Below is a small trained network, with its code and all its weights. Each question gives an input and a class and asks what happens when units are switched off, that is, made to give their printed mean instead of their output.

import numpy as np


def w(rows, s, z=0):
    codes = np.array(rows[::2]) - 128.0
    scale = np.full(codes.shape[1], s)
    scale[-1] = z or s
    return codes * scale


def norm(h):
    return h / np.sqrt((h * h).mean(-1, keepdims=True) + 1e-5)


def f(y):
    return y / 2 * (1 + np.tanh(0.7978845608 * (y + 0.044715 * y**3)))


def log_softmax(a):
    a = a - a.max(-1, keepdims=True)
    return a - np.log(np.exp(a).sum(-1, keepdims=True))


def net(x, mask):
    res = np.array(x, float).reshape(1, 6) / 4 @ E
    u = 0
    for l in range(3):
        y = f(norm(res) @ A[l][:, :-1].T + A[l][:, -1])
        res = res + np.where(mask[u : u + 10], y, B[l][:, -1]) @ B[l][:, :-1]
        u += 10
    return log_softmax(norm(res)[-1] @ U[:, :-1].T + U[:, -1])


A, B = {}, {}
E = w([
[98,124,150,161,81,114,208,147,162,108,64,137],'x0',
[7,166,107,148,179,80,123,97,118,161,79,124],'x1',
[102,190,127,149,57,137,182,212,181,139,126,174],'x2',
[164,119,128,147,100,149,81,82,153,122,80,151],'x3',
[165,186,174,219,92,135,84,119,186,136,168,152],'x4',
[148,83,228,144,119,130,97,78,180,114,122,75],'x5',
],0.0011)
A[0] = w([
[60,70,144,105,179,55,179,78,104,139,24,23,61],'L0N0',
[225,88,35,38,48,207,119,145,115,97,73,177,44],'L0N1',
[205,3,91,45,71,191,240,181,82,46,90,94,49],'L0N2',
[183,101,71,66,79,161,124,133,114,149,99,131,54],'L0N3',
[215,86,24,20,44,252,146,149,104,92,44,183,49],'L0N4',
[243,118,181,168,72,135,139,168,176,104,203,92,4],'L0N5',
[60,121,54,134,247,66,26,17,50,168,125,135,53],'L0N6',
[239,196,93,103,59,150,85,206,165,219,225,177,63],'L0N7',
[200,27,216,81,163,160,23,54,119,130,207,10,52],'L0N8',
[88,144,26,55,214,106,170,196,16,178,200,106,49],'L0N9',
],0.0018,0.0017)
B[0] = w([
[142,42,162,188,136,190,194,113,116,108,120,230,199],'L0N0',
[162,89,71,100,65,59,161,146,158,95,33,183,150],'L0N1',
[133,176,80,150,138,109,56,67,171,124,68,207,206],'L0N2',
[132,110,108,131,120,79,143,149,148,106,71,154,108],'L0N3',
[150,91,49,74,76,42,149,143,174,86,31,194,175],'L0N4',
[179,93,145,178,120,175,169,114,75,81,172,150,127],'L0N5',
[248,168,70,191,32,226,102,127,76,60,77,114,219],'L0N6',
[87,48,123,172,139,141,192,54,135,63,86,147,159],'L0N7',
[184,57,204,27,146,55,64,99,181,184,192,43,252],'L0N8',
[124,159,72,78,219,131,149,178,10,84,223,151,226],'L0N9',
],0.0016,0.0013)
A[1] = w([
[191,110,162,192,50,184,157,127,210,78,157,150,61],'L1N0',
[62,227,159,193,77,143,120,153,190,149,119,106,55],'L1N1',
[75,49,172,146,156,165,173,76,113,123,39,142,93],'L1N2',
[49,149,205,119,67,66,226,246,193,171,128,106,8],'L1N3',
[66,63,186,150,166,125,204,100,127,154,65,135,84],'L1N4',
[75,162,71,57,201,98,173,220,56,155,180,124,49],'L1N5',
[160,125,28,96,213,153,118,134,5,92,183,133,104],'L1N6',
[105,107,78,30,188,158,191,228,61,113,187,138,44],'L1N7',
[195,67,125,103,88,172,201,153,135,51,166,102,37],'L1N8',
[76,222,150,198,123,165,27,81,199,205,144,147,60],'L1N9',
],0.0024,0.0017)
B[1] = w([
[128,147,111,165,180,83,163,166,24,169,128,145,159],'L1N0',
[78,140,137,104,137,158,122,128,143,178,77,168,142],'L1N1',
[117,148,74,185,97,117,163,110,189,96,207,110,153],'L1N2',
[135,219,111,99,72,253,89,151,111,153,80,25,151],'L1N3',
[141,132,79,172,92,168,157,116,164,96,182,95,144],'L1N4',
[115,130,122,99,160,124,176,169,72,93,199,163,200],'L1N5',
[51,209,111,132,144,159,133,149,118,115,137,137,250],'L1N6',
[77,146,144,121,201,52,136,121,124,117,190,187,201],'L1N7',
[107,131,180,177,172,82,101,95,94,195,112,163,131],'L1N8',
[84,93,104,102,188,75,115,85,149,126,64,215,149],'L1N9',
],0.0025,0.0019)
A[2] = w([
[160,184,42,107,174,217,36,80,43,71,113,72,45],'L2N0',
[251,107,214,226,83,76,164,196,48,180,151,164,45],'L2N1',
[180,38,224,47,150,85,31,84,166,174,207,28,24],'L2N2',
[190,105,158,213,48,244,69,43,173,152,26,95,81],'L2N3',
[83,205,135,157,205,247,20,78,67,151,182,32,57],'L2N4',
[50,226,55,182,68,144,210,194,124,135,33,212,182],'L2N5',
[185,35,217,46,166,73,43,81,144,147,197,48,5],'L2N6',
[88,138,108,97,188,169,41,88,123,159,67,207,75],'L2N7',
[92,71,78,223,123,146,219,42,204,38,215,12,49],'L2N8',
[199,35,115,138,183,29,79,61,119,81,169,187,50],'L2N9',
],0.0024,0.0021)
B[2] = w([
[182,217,117,224,41,86,116,136,74,115,82,15,140],'L2N0',
[153,33,137,212,186,237,166,143,6,193,48,171,134],'L2N1',
[189,70,160,22,243,191,32,43,116,31,203,96,194],'L2N2',
[76,152,108,80,196,112,153,180,70,125,221,151,190],'L2N3',
[230,118,90,131,27,84,135,148,122,93,25,100,159],'L2N4',
[178,71,185,96,139,121,87,97,153,121,169,69,252],'L2N5',
[158,122,218,22,220,209,41,100,158,96,213,70,182],'L2N6',
[124,113,189,215,169,54,116,71,143,154,140,132,135],'L2N7',
[55,48,65,232,71,193,142,52,169,118,216,125,145],'L2N8',
[103,164,198,70,78,206,157,198,200,146,140,49,162],'L2N9',
],0.0022,0.0031)
U = w([
[250,7,5,5,4,14,220,197,242,12,4,247,152],'0',
[4,4,6,251,29,222,249,4,242,9,248,50,83],'1',
[250,10,242,251,170,243,243,237,5,248,23,250,106],'2',
[8,181,240,213,247,6,6,5,252,248,10,250,34],'3',
[251,8,252,4,252,251,4,16,142,27,248,6,248],'4',
[6,247,17,14,252,7,248,250,5,13,252,246,218],'5',
[13,252,243,77,4,251,225,251,250,248,49,6,93],'6',
[248,251,8,251,66,24,14,41,6,15,12,3,5],'7',
],0.0039,0.0017)

Each question gives the input, the list of numbers given to net, and the class t.
The units are the neurons (one row each of A and B). Each row of codes is followed by its name. A weight is (code - 128) times the scale printed after its matrix; where a second scale follows, it is the last column's (A, B and U).
mask holds one flag per neuron, layer by layer. A switched-off neuron (its flag False) gives its mean, the last column of its row in B, instead of its output. The means were averaged over made-up inputs and are rounded, as every weight is.
A unit's drop is (log p(t) with every unit on - log p(t) with that unit switched off) / (log p(t) with every unit on - log p(t) with every unit switched off).
The circuit of an input: a set's keep is (log p(t) with only the set's units on - log p(t) with every unit switched off) / (log p(t) with every unit on - log p(t) with every unit switched off). Starting from the 12 units with the biggest drops (on a tie, the unit counted first), units are removed one at a time, each time the one whose removal leaves the highest keep (on an exact tie, the one counted first), for as long as the keep stays at least 0.8.
circuit, biggest first: the units of the circuit, biggest drop first
unit that matters most: the unit with the biggest drop
k most important neurons of layer l: the k neurons of layer l with the biggest drops, biggest first
drop when u is switched off: that unit's drop, to one decimal
input [1,3,5,4,7,-6], class 3: unit that matters most => L1N9
input [-6,-7,0,3,-8,0], class 0: circuit, biggest first => [L0N4; L0N1]
input [8,-8,0,-8,-6,2], class 0: circuit, biggest first => [L0N2; L2N6]
input [0,7,-4,1,-7,4], class 1: circuit, biggest first => [L0N0; L2N8; L1N2]
input [2,-4,5,6,5,8], class 2: circuit, biggest first => [L1N0; L2N1]
input [2,3,4,-1,6,-3], class 6: 2 most important neurons of layer 0 => [L0N2; L0N6]
input [7,0,-4,3,-4,-6], class 0: circuit, biggest first => [L0N4; L2N3]
input [1,-4,2,8,3,-5], class 0: 2 most important neurons of layer 0 => [L0N4; L0N1]
input [-4,7,3,-7,-5,8], class 1: circuit, biggest first => [L0N0; L2N8; L1N4]
input [5,4,-5,7,5,3], class 3: circuit, biggest first => [L1N9; L2N2]
input [8,-8,-3,-5,-7,4], class 0: 3 most important neurons of layer 2 => [L2N5; L2N2; L2N7]
input [-2,5,-2,2,2,2], class 3: 2 most important neurons of layer 1 => [L1N9; L1N3]
input [3,8,6,5,4,-8], class 3: circuit, biggest first => [L1N9; L2N5]
input [7,2,6,-6,-2,0], class 6: circuit, biggest first => [L1N3]
input [-2,-8,-6,1,-4,-6], class 0: circuit, biggest first => [L0N4; L0N1]
input [-2,-1,4,-2,8,-4], class 2: circuit, biggest first => [L1N6; L2N1]
input [3,-8,5,5,-2,5], class 2: circuit, biggest first => [L2N1; L1N0]
input [7,5,2,2,1,6], class 1: 4 most important neurons of layer 1 => [L1N4; L1N2; L1N6; L1N8]
input [-3,-1,5,7,3,2], class 2: 2 most important neurons of layer 0 => [L0N5; L0N2]
input [8,-8,-6,-3,5,-6], class 2: circuit, biggest first => [L2N1]
input [-8,4,3,6,5,4], class 3: 2 most important neurons of layer 1 => [L1N9; L1N1]
input [1,-7,3,-6,-6,3], class 0: 2 most important neurons of layer 0 => [L0N2; L0N4]
input [-8,-3,0,3,-8,-5], class 5: drop when L0N1 is switched off => 0.0
input [0,1,4,-8,2,2], class 6: drop when L1N3 is switched off => 1.0
input [5,2,-3,-2,-2,7], class 1: drop when L1N4 is switched off => 0.2
input [-3,-2,7,3,6,5], class 2: drop when L1N0 is switched off => 0.4
input [2,-7,3,-8,3,6], class 2: most important neuron of layer 1 => [L1N0]
